Below is a small trained network, with its code and all its weights. Each question gives an input and a target symbol and asks what happens when units are switched off, that is, made to give their printed mean instead of their output.

import numpy as np


def w(rows, s, z=0):
    codes = np.array(rows[::2]) - 128.0
    scale = np.full(codes.shape[1], s)
    scale[-1] = z or s
    return codes * scale


def norm(h):
    return h / np.sqrt((h * h).mean(-1, keepdims=True) + 1e-5)


def f(y):
    return y / 2 * (1 + np.tanh(0.7978845608 * (y + 0.044715 * y**3)))


def softmax(a):
    e = np.exp(a - a.max(-1, keepdims=True))
    return e / e.sum(-1, keepdims=True)


def log_softmax(a):
    a = a - a.max(-1, keepdims=True)
    return a - np.log(np.exp(a).sum(-1, keepdims=True))


def net(x, mask):
    ids = ['ΘΛΞΦαβγδεζημ'.index(c) for c in x.split()]
    T = len(ids)
    res = E[ids] + P[:T]
    r = norm(res)
    for j in range(2):
        rows = slice(2 * j, 2 * j + 2)
        q, k, v = (r @ M[0][rows].T for M in (Q, K, V))
        z = softmax(np.where(np.tri(T) > 0, q @ k.T / 2**0.5, -1e9)) @ v
        o = O[0][rows]
        res = res + np.where(mask[j], z, o[:, -1]) @ o[:, :-1]
    y = f(norm(res) @ A[0][:, :-1].T + A[0][:, -1])
    res = res + np.where(mask[2:26], y, B[0][:, -1]) @ B[0][:, :-1]
    return log_softmax(norm(res)[-1] @ U[:, :-1].T + U[:, -1])


Q, K, V, O, A, B = {}, {}, {}, {}, {}, {}
E = w([
[175,142,173],'Θ',
[134,134,252],'Λ',
[100,128,132],'Ξ',
[134,101,105],'Φ',
[183,153,138],'α',
[152,74,181],'β',
[175,148,179],'γ',
[86,111,102],'δ',
[170,129,107],'ε',
[122,183,132],'ζ',
[145,58,59],'η',
[168,155,197],'μ',
],0.024)
P = w([
[121,57,254],'0',
[114,63,217],'1',
[117,77,198],'2',
[127,85,182],'3',
[135,97,172],'4',
[139,105,161],'5',
[142,111,152],'6',
[146,117,143],'7',
[149,123,135],'8',
[152,129,130],'9',
[157,134,120],'10',
[161,139,115],'11',
[164,144,110],'12',
[168,150,111],'13',
],0.0071)
Q[0] = w([
[43,105,210],'H1',
[179,168,147],'H1',
[47,242,247],'H2',
[62,117,118],'H2',
],0.015)
K[0] = w([
[200,95,133],'H1',
[109,152,123],'H1',
[125,74,252],'H2',
[64,104,158],'H2',
],0.017)
V[0] = w([
[104,162,129],'H1',
[40,161,93],'H1',
[255,118,250],'H2',
[143,80,76],'H2',
],0.0059)
O[0] = w([
[135,146,150,66],'H1',
[111,96,171,6],'H1',
[240,253,31,196],'H2',
[182,61,222,174],'H2',
],0.0049,0.0022)
A[0] = w([
[98,122,92,173],'N1',
[28,224,133,28],'N2',
[59,198,2,201],'N3',
[125,124,104,102],'N4',
[157,120,97,85],'N5',
[135,117,167,75],'N6',
[63,132,112,57],'N7',
[109,149,143,121],'N8',
[100,99,89,84],'N9',
[30,156,66,134],'N10',
[80,144,78,169],'N11',
[137,204,195,3],'N12',
[24,145,78,129],'N13',
[142,134,110,122],'N14',
[192,99,172,21],'N15',
[134,121,79,82],'N16',
[172,176,126,169],'N17',
[96,93,63,58],'N18',
[140,123,139,58],'N19',
[135,113,155,72],'N20',
[134,113,121,93],'N21',
[91,89,77,91],'N22',
[173,188,174,138],'N23',
[113,108,205,21],'N24',
],0.015,0.0053)
B[0] = w([
[74,86,143,169],'N1',
[38,108,2,137],'N2',
[154,71,190,177],'N3',
[100,117,125,115],'N4',
[125,105,123,126],'N5',
[149,135,124,132],'N6',
[137,50,164,159],'N7',
[143,158,120,121],'N8',
[101,169,134,158],'N9',
[180,11,138,217],'N10',
[115,76,141,165],'N11',
[100,130,202,166],'N12',
[196,74,169,235],'N13',
[128,98,121,128],'N14',
[207,41,154,187],'N15',
[108,110,110,113],'N16',
[79,77,118,235],'N17',
[108,211,133,164],'N18',
[136,138,153,110],'N19',
[146,134,127,126],'N20',
[120,140,135,121],'N21',
[43,198,151,192],'N22',
[18,169,111,255],'N23',
[169,238,69,148],'N24',
],0.0079,0.0051)
U = w([
[122,171,229,65],'Θ',
[122,173,131,188],'Λ',
[150,184,53,254],'Ξ',
[227,127,151,169],'Φ',
[130,127,101,112],'α',
[137,110,89,144],'β',
[134,121,98,134],'γ',
[57,60,202,34],'δ',
[160,120,6,203],'ε',
[42,144,67,151],'ζ',
[122,123,99,135],'η',
[81,104,34,163],'μ',
],0.022,0.0079)

Each question gives the input, a string of symbols that net reads in full, and the target symbol t.
The units are the heads (2 rows each of Q, K, V and O) and the neurons (one row each of A and B). Each row of codes is followed by its name. A weight is (code - 128) times the scale printed after its matrix; where a second scale follows, it is the last column's (O, A, B and U).
mask holds one flag per unit, heads first, then neurons. A switched-off unit (its flag False) gives its mean, the last column of its rows in O or B, instead of its output. The means were averaged over made-up inputs and are rounded, as every weight is.
A unit's drop is (log p(t) with every unit on - log p(t) with that unit switched off) / (log p(t) with every unit on - log p(t) with every unit switched off).
The circuit of an input: a set's keep is (log p(t) with only the set's units on - log p(t) with every unit switched off) / (log p(t) with every unit on - log p(t) with every unit switched off). Starting from the 12 units with the biggest drops (on a tie, the unit counted first), units are removed one at a time, each time the one whose removal leaves the highest keep (on an exact tie, the one counted first), for as long as the keep stays at least 0.8.
units of the circuit, in order: the units of the circuit, biggest drop first
top k neurons: the k neurons with the biggest drops, biggest first
heads that matter: for each layer, one digit per head in row order, 1 if its drop is at least 0.15 and else 0, layers parted by /
drop when u is switched off: that unit's drop, to one decimal
input δ δ γ ε γ α ε Φ Φ Θ Φ γ, target Ξ: units of the circuit, in order : [H2, N23]
input δ ε Φ, target ε: heads that matter : 01
input Φ μ ζ ε ζ ζ, target ζ: units of the circuit, in order : [N2]
input η δ β γ γ β, target Φ: heads that matter : 00
input η η Λ β ζ Φ, target ζ: top 3 neurons : [N10, N13, N22]
input Θ Λ γ δ Θ μ Θ, target Ξ: units of the circuit, in order : [H2, N23]
input Ξ Ξ δ Ξ Ξ β δ β η δ δ β ζ Φ, target ζ: heads that matter : 01
input ζ Ξ ε δ δ Λ γ δ Φ, target δ: top 2 neurons : [N23, N10]
input Φ ε Θ Φ, target ε: top 4 neurons : [N23, N13, N3, N10]
input ζ μ Φ, target μ: top 2 neurons : [N13, N3]
input δ β γ Θ β β β δ δ Θ δ δ δ ζ, target ζ: top 3 neurons : [N2, N17, N3]
input β β Φ ε, target ε: drop when N3 is switched off : 0.0
input Λ β Θ ε ε ε δ δ Ξ δ β α, target Ξ: drop when N10 is switched off : 0.2
input δ δ δ α Φ Φ, target Φ: units of the circuit, in order : [N23]
input α ζ β δ δ β Θ β Ξ δ δ δ Φ, target δ: drop when N23 is switched off : 0.4
